(in the rows, 128 means zero)
Facts:
beplem: κ a; Φ 776; σ trugu
beskul: κ c; Φ 776; σ nitus stovem
bevo: κ b; Φ 795; σ bobo
bini: κ b; Φ 776; σ vabriku
bipagrum: κ a; Φ 711; σ mitrur flifek
bobo: κ a; Φ 795; σ manal
brenoles: κ b; Φ 776
breskis: κ b; Φ 776
brobe: κ b; Φ 338
brono: κ a; Φ 711; σ bevo
brudrol: κ c; Φ 338; σ koplo pazus
dabrigre: κ b; Φ 795
dedros: κ b; Φ 776
depu: κ c; Φ 338; σ fludege tapaskas
dibok: κ a; Φ 519
didu: κ b; Φ 338; σ flivek plunadrak
dite: κ a; Φ 338; σ flivek lokem pazus zenak
dobrer: κ a; Φ 795; σ drokim
dolu: κ d; Φ 711; σ mitrur ruki
dresigos: κ e; Φ 519; σ zekal
drivek: κ a; Φ 795; σ ruki
drokim: κ e; Φ 338
drorostes: κ c; Φ 338; σ koplo
drosebo: κ c; Φ 338; σ koplo tego
drune: κ e; Φ 711; σ brobe
drupo: κ b; Φ 519; σ manal zenak
drusto: κ d; Φ 338; σ zekal klidok dobrer
druvak: κ d; Φ 338; σ ribrar ruki
durizir: κ a; Φ 338
dutol: κ b; Φ 338; σ koplo
dutru: κ e; Φ 776
fama: κ e; Φ 338; σ nogrogrik
fasom: κ b; Φ 795; σ lafluk
fepek: κ a; Φ 776
fifenok: κ a; Φ 711; σ dibok
fiku: κ b; Φ 519; σ brobe
fladir: κ a; Φ 519; σ drokim
fladrik: κ e; Φ 338
flenul: κ d; Φ 711; σ triram trugu
flifek: κ b; Φ 338
fliski: κ d; Φ 776; σ ruki
flive: κ e; Φ 338; σ koplo
flivek: κ d; Φ 711
floda: κ e; Φ 338; σ drokim
flubru: κ b; Φ 338; σ durizir
flubu: κ e; Φ 338
fludege: κ c; Φ 519; σ vabriku kluklar
fluklem: κ a; Φ 338; σ lokem
fotik: κ d; Φ 795; σ brobe vabriku ruki
fubizok: κ e; Φ 776
gada: κ d; Φ 338
gagra: κ a; Φ 795
gigun: κ c; Φ 776; σ druvak
godu: κ a; Φ 338
gokletru: κ a; Φ 776; σ mitrur
gostin: κ b; Φ 519; σ ribrar
govul: κ a; Φ 776; σ sagror mitrur
grebil: κ b; Φ 776; σ luski gagra
gretil: κ d; Φ 519; σ ribrar trastok
grober: κ a; Φ 776
gromol: κ d; Φ 711; σ koplo vabriku ruki
groto: κ b; Φ 338; σ ruki
grusek: κ b; Φ 338; σ ribrar trugu
grustudis: κ b; Φ 519; σ ribrar ruki
guguk: κ a; Φ 795; σ stovem tokin
katen: κ b; Φ 795; σ koplo
kepe: κ a; Φ 776; σ beskul dobrer
klatrini: κ d; Φ 338; σ trezan
klebrus: κ b; Φ 519; σ povatim
klebu: κ b; Φ 519; σ brobe koplo ruki
klekle: κ b; Φ 519; σ trugu
kletosen: κ b; Φ 519; σ tozom fotik
klidok: κ b; Φ 338
klilol: κ e; Φ 795; σ drivek trosko
klodefu: κ c; Φ 711; σ skebem lokem
klograkul: κ d; Φ 338
klora: κ e; Φ 711; σ koplo fepek
kluba: κ c; Φ 711; σ nogrogrik
kluklar: κ e; Φ 338; σ ruki sebres
kluklugrin: κ a; Φ 338
koplo: κ b; Φ 519; σ ruki
kovetrir: κ b; Φ 711; σ gromol
kuzek: κ e; Φ 519; σ ruki manal vigrus
ladrok: κ a; Φ 519; σ ruki
lafluk: κ a; Φ 338; σ grusek
laplavo: κ a; Φ 711
ligriplem: κ b; Φ 338; σ druvak
lirotrik: κ d; Φ 338; σ brobe
lizor: κ d; Φ 338; σ kluklar
lofin: κ c; Φ 519
lokem: κ a; Φ 338; σ ruki
lokletras: κ e; Φ 338; σ drokim ruki
lotrom: κ c; Φ 519; σ norol skobrom trosko
lubroklir: κ a; Φ 338; σ manal zenak breskis
lufum: κ a; Φ 711; σ mitrur manal flifek tego
lukil: κ b; Φ 711; σ plenatir grustudis tegrak
luski: κ a; Φ 338; σ tego
manal: κ c; Φ 519; σ koplo
matak: κ c; Φ 519
mefla: κ d; Φ 519; σ rinom
mitrur: κ a; Φ 795
mudran: κ a; Φ 711; σ klebu
nalik: κ d; Φ 711; σ trugu
nasta: κ c; Φ 776; σ tretun
nevi: κ a; Φ 795; σ plobu
niklos: κ b; Φ 338; σ pudrok
nitus: κ b; Φ 338; σ ribrar ruki
nogrogrik: κ b; Φ 776; σ ruki
noka: κ d; Φ 711; σ luski
nokufle: κ a; Φ 795; σ stosal pliklum tego
norol: κ c; Φ 711; σ tretun
nugesti: κ e; Φ 711; σ godu laplavo
paplel: κ a; Φ 338; σ klora
pazus: κ e; Φ 776; σ regol trugu
peban: κ c; Φ 776; σ selur
pebe: κ e; Φ 338; σ fladir pudrok
pegadren: κ e; Φ 776; σ koplo
pidan: κ a; Φ 711; σ klidok
pidi: κ c; Φ 338; σ klora
plenatir: κ e; Φ 338; σ skobrom
pliklum: κ b; Φ 711; σ flifek
plizor: κ a; Φ 711; σ zenak
plobu: κ d; Φ 519; σ drokim nitus ruki
plotis: κ d; Φ 338
plufan: κ e; Φ 338; σ selur
plugris: κ a; Φ 776; σ zekal
plunadrak: κ a; Φ 338; σ zekal lufum flivek drokim regol
povatim: κ b; Φ 338; σ grustudis
pubril: κ c; Φ 776
pudrok: κ d; Φ 338; σ dobrer
redro: κ c; Φ 711; σ flifek klograkul
reflas: κ c; Φ 338; σ tokin
regol: κ e; Φ 338; σ dibok
revak: κ d; Φ 776; σ dobrer
ribrar: κ b; Φ 338; σ koplo ruki
rilol: κ c; Φ 338; σ ruki tretun
rinom: κ a; Φ 338; σ luski drorostes
rovor: κ a; Φ 338; σ zoto
ruki: κ c; Φ 338
sades: κ d; Φ 795; σ flivek
saflek: κ b; Φ 711; σ ruki regol flifek
sagror: κ c; Φ 795; σ ruki trugu
sazedro: κ a; Φ 795; σ mitrur ruki lokem zenak
sebres: κ e; Φ 711; σ zenak tretun
selur: κ a; Φ 338; σ ribrar
semel: κ a; Φ 795; σ druvak nitus vipom
setrum: κ a; Φ 795
sidebral: κ a; Φ 338; σ guguk
skabe: κ a; Φ 795; σ grusek mitrur
skagrar: κ a; Φ 711; σ nitus
skebem: κ e; Φ 338
sketrus: κ a; Φ 519; σ druvak pudrok klograkul
skidri: κ a; Φ 519; σ todes
skobrom: κ c; Φ 519; σ dibok ruki
skodriklil: κ d; Φ 795; σ stuklam
skolis: κ d; Φ 711; σ plugris
skostil: κ e; Φ 519; σ redro
stadror: κ a; Φ 795; σ ruki zurazes
stoluk: κ a; Φ 338; σ lokem drorostes plunadrak
stosal: κ a; Φ 711; σ setrum koplo
stovem: κ e; Φ 776; σ ruki
stuken: κ c; Φ 519; σ drokim lukil
stuklam: κ d; Φ 338
stuklok: κ a; Φ 795; σ manal
stusur: κ b; Φ 338; σ ruki stuklam trugu
sugrona: κ d; Φ 519; σ koplo drokim
taklilen: κ a; Φ 338; σ rilol redro
tapaskas: κ e; Φ 519; σ dite flifek trosko
tego: κ a; Φ 776; σ ruki tretun
tegrak: κ e; Φ 519; σ vabriku ruki beskul
tetrir: κ b; Φ 338; σ lokletras redro
tetrur: κ d; Φ 776
todes: κ d; Φ 776; σ koplo stuklam
tokin: κ b; Φ 519
tozom: κ a; Φ 519; σ dibok ruki manal nogrogrik
trarol: κ c; Φ 776
traskam: κ c; Φ 338; σ fama durizir
trastok: κ d; Φ 776
tretun: κ d; Φ 795; σ ruki
trezan: κ a; Φ 338; σ durizir flifek
trigan: κ b; Φ 795; σ ruki redro
triram: κ a; Φ 711; σ ruki
trore: κ d; Φ 711; σ lufum
trosko: κ d; Φ 519; σ koplo
trugu: κ a; Φ 776
truzuvik: κ c; Φ 795; σ dutru kluklar pidi floda
vabriku: κ d; Φ 776; σ ruki flifek
vazin: κ a; Φ 795; σ norol klekle tokin
vifar: κ c; Φ 776; σ zekal koplo ruki
vigrus: κ e; Φ 519; σ laplavo floda
vilen: κ b; Φ 519; σ drupo
vipom: κ a; Φ 519; σ gostin
vomel: κ a; Φ 519; σ dibok stosal
vuzen: κ c; Φ 711
zali: κ a; Φ 338; σ ruki tretun
zavudak: κ d; Φ 338; σ tetrir regol sades
zekal: κ c; Φ 338
zenak: κ b; Φ 338
zikoski: κ e; Φ 338; σ sketrus lokletras sebres
zipam: κ d; Φ 338
ziplar: κ b; Φ 338; σ koplo tokin
zires: κ b; Φ 338; σ nitus regol selur
zodar: κ a; Φ 776; σ tapaskas
zoto: κ c; Φ 338; σ zenak govul
zudritri: κ e; Φ 519; σ drupo
zurazes: κ d; Φ 795

Known rows:
sebres: [147 106 114 129 141 163 103 104  48 102 128 121 123 141 117 134 147 108
 140 144 124 170 153 126  79 171 106  91 138 136 126 117 165]
manal: [108 118 103 137 145 111 114 113  24 108 147 119 143 141 139 109 148 105
 127 122 124 161 115  95 139 112 103 143 168  89 139 129 186]
flive: [111 128 102 148 145 117 110 107  30  93 150 112 140 155 140 110 140 114
 140  91 106 173 126 115  93 138 106 113 144 139 136 128 162]
zali: [141 127 128 113 138 107 130  97 107 130 117 126 122 140 152 122  82 135
 137 134 131 106 157 138 162 124 137 119 117 153 136 120 133]
breskis: [129 147 136 131 131 114 143 156 191 144 114 138 121 111 140 122 146 120
 120 131 136 133  91 123 120 126 131 159 125 122 116 134 142]
zenak: [137 141 139 122 118 119 143 147 203 133 117 148 133 117 137 115 151 117
 124 131 134 124  95 111 124 113 133 147 133 124 118 137 142]
stosal: [ 94 118 127 135 184 139 145  95 106 116 111 107 142 104 147 110 111 131
 134 120 119 149 131 126 130 134 108 129 102 127 124 132 118]
matak: [124 116 115 118 119 114 103 184  68 136 154 137 114 148 115 107 135 116
 132 143 133 152 120  98 100 138 121 112 157  94 131 135 196]
klebrus: [128 140 136 123 104 130 134 140 176 132 123 136 139 123 114 140 155 124
 117 136 136 107 104 123 152 106 137 153 148 110 122 132 110]
lokem: [143 131 124 111 144  96 127  98  99 128 115 123 119 142 155 123  71 135
 138 137 133 102 159 146 172 123 140 123 115 162 135 119 138]
dutol: [107 152 125 144 152 102 146 106 155 109 116 125 154 103 150 113 151 112
 115 102 124 131  85 112 155  89 122 178 131 129 123 136 120]
laplavo: [111 114 138 117 161 144 140 145 145 137 115 123 121 114 135 106 105 139
 141 138 127 144 134 128  99 155 120 107  97 128 118 137 134]
nogrogrik: [153 157 121 124 147  86 129 111 135 129  97 127 115 113 153 143 111 111
 115 147 145 106 117 153 183 112 141 181 128 160 120 118 145]
vifar: [127 132  99 142 173  83 101 120  11 120 132 117 112 121 149 115 116  99
 123 132 134 160 126 112 137 126 114 145 139 127 134 118 190]
rovor: [124 119 136 129 131 135 136 110 136 135 130 130 132 126 132 119 113 139
 137 122 125 120 146 114 130 125 130  98 116 124 135 127 105]
vomel: [116 116 135 117 114 142 136 124 128 139 135 125 133 148 125 129 115 148
 139 129 125 112 144 127 142 129 131 108 134 106 136 130 110]
dite: [130 115 137 128 125 140 138 100 138 135 128 133 135 129 134 121 117 138
 138 125 125 120 149 112 135 125 128  98 120 121 136 124 105]
pliklum: [144 129 138 128 146 152 140 105 179 120  95 134 139  87 126 136 159 106
 116 155 140 129 112 120 138 123 121 151 126 124 111 126 123]
pubril: [132 122 114 136 146 108 106 167  65 141 143 134 104 124 130 107 131 108
 129 140 135 170 119  97  89 146 116 114 137 106 129 128 195]
kuzek: [146 120 106 116 104 127  97 123  29 109 148 120 121 185 122 139 125 122
 143 134 122 140 153 144 118 152 123 105 165 138 137 119 177]

Rows:
No name comes twice in this set of rows, the named rows included.
[132 127 124 101 127 104 127 117  92 133 123 118 119 161 145 131  75 144
 139 142 133  95 156 158 180 127 141 131 132 145 135 123 141] : ladrok
[114 149 128 142 145 109 143 113 164 115 116 130 149 103 143 118 152 112
 115 109 127 127  90 111 149  93 125 169 130 128 122 134 117] : ziplar
[117 112 135 127 162 152 136 111 125 130 111 117 129 103 128 121 110 134
 134 139 128 136 146 126 122 145 119 107 101 128 123 128 108] : mudran
[116 113 137 127 162 153 136 114 128 131 112 119 128 105 126 123 112 134
 134 140 128 135 144 124 118 146 120 105 101 126 123 128 107] : pidan
[112 118 137 106 111 133 140 156 147 147 139 130 126 157 133 114 109 151
 145 128 124 120 134 129 121 139 132 108 130 108 131 139 137] : dibok
[134 103 138 122 152 168 143  79 128 125 106 124 137 111 138 128 124 128
 137 149 130 135 155 122 129 144 113 106 114 118 126 121 120] : lufum
[116 124 135 135 150 133 129 112 118 145 123 122 120 119 134 134 118 143
 132 121 128 122 144 123 124 134 130 110 110 117 135 121  93] : kepe
[131 138 136 123 104 133 136 135 179 131 122 137 141 125 117 141 158 123
 117 138 136 108 104 123 154 106 136 152 152 108 123 130 113] : vilen
[108 131 118 127 156 116  65 147  33 109 149 122 110 147 103 142 160 125
 129  93 125 131 132 111  47 142 137  90 132 132 139 119 104] : floda
[140 150 124 124 110 101 131 144 148 131 119 127 129 124 118 141 109 122
 114 148 139  98 115 149 193 104 146 164 140 148 120 130 122] : grustudis
[143 127 125 120 149 111 133  86  97 137 110 119 115 137 162 133  87 134
 137 139 133 114 159 149 165 135 131 130 117 144 135 115 139] : tego
[143 123 106 169 111 146 111 141  53 128 157 117 117 134  94 131 117 122
 136 127 114 178 150 128 101 166 115  76 130 146 129 121 133] : pazus
[156 134  99 129 142 100  93 115   9 113 133 114 101 165 142 138 100 114
 139 135 127 148 156 157 122 160 125 117 139 171 134 112 187] : stovem
[127 160 116 144 149  80 139 117 136 115 112 120 139 104 143 119 105 111
 112 122 130 117 102 136 194  91 135 178 121 167 120 131 125] : ribrar

Now the same elements, written a new way:
Known rows:
fluklem: [102 124 139 132 111 111 144 150 141 136 148 118 131 135 138 124 148 129
 133 120 123 116 152 107 118 139 110 111  95 140]
lokem: [100 112 144 123 106 109 140 139 145 121 154 136 127 146 120 138 158 137
 137 106 119 116 139 124 111 133 114 114  89 124]
gagra: [ 92 126 140 114 111 117 135 124 146 131 150 132 133 141 138 144 158 128
 120 118 110 124 150 127 109 142 120 122  90 120]
sades: [ 38 136 151 114  97 126 132 139 143 128 128 136 135 121 108 117 145 139
 145 111 136 117 160 122 120 128 116 125  79 135]
nokufle: [102 137 135 123 109 118 149 152 146 147 143 111 132 119 152 131 151 126
 127 123 114 121 151 100 121 143 120 114 101 140]
trore: [ 81 136 139 141  98 128 140 144 140 138 127 128 121  96 114 119 143 136
 126 111 131 123 159 114 128 141 135 116  91 153]
fotik: [ 84 138 148 138 108 130 144 144 137 132 132 118 126 115 128 136 150 129
 131 124 121 116 143 119 134 143 131 115  96 129]
truzuvik: [ 61 136 142 113 104 118 141 161 141 137 148 113 151 115 136 139 134 113
 118 129 114 113 143  97 133 143 113 121  69 149]
plufan: [226 128 116 166 120 165 145 153 109 164 101 175 159 164 133 150  82 135
 152 152 172 129 109 113 125  92 112 130 154 112]
sebres: [217 132 113 157 114 166 144 152 110 160 100 200 146 157 119 142  92 137
 139 126 180 147 120 113 115  91 123 139 135 125]
flive: [228 129 119 166 118 166 145 159 110 161 104 176 159 167 133 150  86 139
 151 146 171 130 109 108 124  91 113 130 149 110]
skodriklil: [ 65 134 141 124 101 129 139 151 147 135 135 115 134 102 131 134 131 132
 134 133 132 116 156 133 123 148 126 120  97 126]
gostin: [170 132 132 150 130 136 141 140 138 110 104 140 125 171 146 118 112 157
 125 125 152 115 113 137 126 124 127 125 143  99]
redro: [ 88 131 142 127 107 115 137 122 135 133 159 150 128 122 114 137 160 130
 110  97 102 134 143 101 119 134 127 118  71 159]
pebe: [202 137 123 158 128 163 133 150 110 170  84 178 165 177 109 140  84 124
 157 143 167 120 110  89 132  81 101 136 140 123]
pudrok: [ 52 125 158 131 111 117 123 126 142 126 123 141 136 146  86 127 147 123
 146 111 120 101 128 120 132 120 112 119  81 125]
brenoles: [175 148 114 125 123 137 121 106 128 146  83 132 133 150 117 115 116 144
  90 131 146 124 128 145 113 120 123 130 142 133]
zipam: [ 67 126 138 131 110 122 119 111 141 148 127 116 139 100 105 127 130 127
 128 134 116 112 179 131 115 137 121 116 102 132]
klidok: [117 131 131 135 126 138 117 117 123 122  88 149 137 182 100 109 122 152
 137 117 150 109 112 131 116 104 105 131 114 100]
pegadren: [243 140 112 148 115 163 148 158 114 162  90 190 151 166 124 158  93 126
 125 139 176 142  88 119 129 101 126 139 157 133]

Rows:
No name comes twice in this set of rows, the named rows included.
[ 89 139 135 115 102 116 122 110 147 149 115 125 139 104  97 131 137 120
 100 131 121 123 157 139 122 140 128 123 113 151] : tetrur
[199 122 123 153 116 163 134 133 112 153 110 199 152 179 110 148  88 148
 157 131 174 136 116 121 112  76 109 136 138 101] : regol
[151 124 134 145 124 133 132 123 143 107 111 157 125 182 134 124 111 157
 128 123 150 123 121 157 112 122 129 130 136  86] : tokin
[117 138 151 133  94 117 140 128 138 128 135 148 119 129 100 137 162 135
 119 105 124 128 133 135 128 133 138 115 100 147] : vabriku
[ 62 121 139 119  92 113 142 147 136 135 175 126 140 101 134 123 130 141
 140 112 119 128 175 109 111 130 110 114  74 153] : zoto
[ 66 122 138 122  96 113 144 155 142 133 165 112 144 108 140 135 130 129
 127 124 119 116 143 112 124 140 108 113  73 151] : brudrol
[201 143 108 153 128 165 127 141 114 174  70 180 160 152 116 140  81 115
 119 147 166 133 112  99 122  94 113 142 141 132] : nugesti
[225 137 117 141 114 156 134 133 116 156  86 206 155 183  97 154 100 126
 125 130 175 138  89 125 125  87 119 144 147 122] : dutru
[ 98 135 129  98 109 105 125 110 150 148 123 124 138 119 111 132 146 113
  88 127 112 126 164 130 110 144 118 122 107 157] : grober
[ 69 128 126 118 109 112 120 116 142 147 149 131 147  96 114 136 138 113
  91 125 102 130 162 116 112 144 122 123  79 150] : vuzen

Now the same elements, written a new way:
Known rows:
tetrir: [155 122 131 118 148 157 141 107 142 129 127 127 131 118 119 118 142 137
 125 123 136 133 117 124 141 143 118 114 114 108 113  79 149]
floda: [120 152 131 116 145 152 111 116 112 106 133 132 166 155 139 134 131 130
 148 141 100 142 113 125 153 157 129 128 157 148 119 151 129]
plotis: [ 66 119 115 119 118  68 135 109 113 125 137 138 137 138 175 131 118 152
 136 154 139 130 121 128 129 128 167 143 158 128 140 144 119]
drosebo: [140 130 156 133 110 150 128 144 134 129 132 151  75 130  94 125 119 121
 138 114 127 142 144 111 103 122  99 114 109 112 141 125 140]
sidebral: [127 125 144 111 124 153 123 124 132 137 127 137 106 119 117 133 117 125
 132 122 130 132 128 124 125 124 110 118 117 120 144 122 133]
lizor: [ 67 116 127 100 114  87 114 115 108 135 128 139 129 125 167 140 100 145
 145 145 137 127 120 128 126 118 150 139 150 133 165 160 113]
dresigos: [135 148 135 108 112 158 101 122 109 164 120 113 158 139 119 166 121 120
 127 120  95 138 123 169 164 133 124 102 168 172 142 157 111]
skidri: [147 121 139 114 129 131 130 137 106 162 132 124 112 125 110 135 115 118
 127 114 122 121 135 129 130 116 121 121 118 134 142 134 125]
klekle: [174 116 122 119 154 139 148 116 123 157 133 116 135 121 113 123 141 127
 118 114 124 122 126 132 144 137 128 116 115 122 112  90 143]
gretil: [ 80 115 115 100 117  68 135 126  97 168 131 126 136 130 163 145 108 135
 128 138 127 115 130 141 129 113 164 138 154 146 161 169 105]
tozom: [138 123 121 128 137 108 154 135 108 146 137 121 123 139 119 125 136 125
 119 125 118 121 134 119 133 131 132 133 122 128 119 126 133]
klebu: [176 117 126 118 154 137 145 116 120 156 133 116 136 123 113 122 139 127
 120 112 124 121 127 130 143 137 126 116 113 121 112  90 144]
fifenok: [131 131 135 129 115 128 119 141 119 139 119 118 123 121 118 132 109 108
 123 118 131 112 142 135 119 116 119 131 118 136 140 136 125]
laplavo: [159 146  58 118 151 100  99 159  48  70 135 129 157 207 115 108 110 111
 123 129 140 127  94  92 104 207 121 158 161  90  90 119 100]
flivek: [ 68 127  90 153 107  31 151 127 111 123 135 115 164 152 184 128 131 137
 108 159 138 116 132 143 123 136 192 152 171 140 110 142 115]
grebil: [231  94 197 183 150 199  62  69 151 126 167 137  96  62 131 103 116 136
 182  98 166 161 130 158 130  60 138  77 101 131  86  82 139]
vazin: [134 131 140 127 121 130 102 153 141 129 116 120 129 115 110 134 113 116
 121 124 132 115 133 134 114 115 120 117 111 127 139 140 131]
sades: [ 71 123 107 132 111  49 116 136 127 123 123 121 159 131 169 135 116 140
 119 154 139 113 127 144 119 120 176 138 157 135 137 158 112]
fotik: [ 71 124 109 127 113  50 118 137 125 121 123 122 159 130 169 133 114 139
 123 155 140 111 127 138 117 119 176 143 150 135 140 164 115]
katen: [171 123 145 118 137 156  92 132 146 134 109 114 142  98 101 129 114 119
 128 111 137 116 123 142 127 117 110 107 101 119 136 107 137]

Rows:
No name comes twice in this set of rows, the named rows included.
[159 121 134 105 128 183 111 108 142 145 113 129 119 109 104 139 122 133
 122 110 139 138 112 141 140 139  96  98 122 109 139  82 133] : niklos
[181 116 129 127 150 123 140 116 114 144 125 112 136 123 105 122 136 136
 127 119 125 126 126 125 150 132 119 134 110 120 114  88 139] : drupo
[155 132  91 149 102 151 136  94 159 133 113 118 136 143 110 141 164 153
  76 124 151 158 101 170 152 178 124  80 171  93  84  28 131] : klidok
[147 130 151 159 115 133 140 135 134 120 147 150  80 139 103 115 134 127
 132 120 130 150 144 113 104 128 120 111 118 110 108 108 148] : drorostes
[118 148 164 110 136 171 101 114 126 129 128 130 151 127 135 143 118 126
 158 134  97 138 125 135 155 123 118 120 140 164 144 164 133] : flive
[ 81 115 101 116 119  51 144 124  92 157 138 124 143 145 169 138 118 141
 122 147 128 119 128 137 132 126 176 141 163 141 139 154 108] : plobu
[175 115 175 190  76  16  64 132  88  71  60  84 130 125  66 124  93 177
 170 159 133 141 143 107 173  82  68 240  91 136 155 108 111] : brono
[154 124 146 173 104  49  93 145 124  77  93  99 141 131  91 118 121 157
 139 155 135 129 131 115 145 111 109 182 105 121 123 111 128] : bobo
[ 78 133 110 105 180 116 224 139 145 112 154 140 131 140 160  95 168 118
 118 146 108 100 137  69 115 152 148 159  94 114 112 139 169] : durizir
[ 65 126  94 145 119  26 144 133 131 110 133 118 171 144 179 123 140 144
 108 165 137 113 126 137 119 133 195 145 163 130 110 148 122] : zurazes
[150 129 131 125 112 134 141 159 113 157 129 136  84 143  84 133 121 111
 119 105 116 130 147 119 106 130 104 118 117 121 144 136 128] : stuken

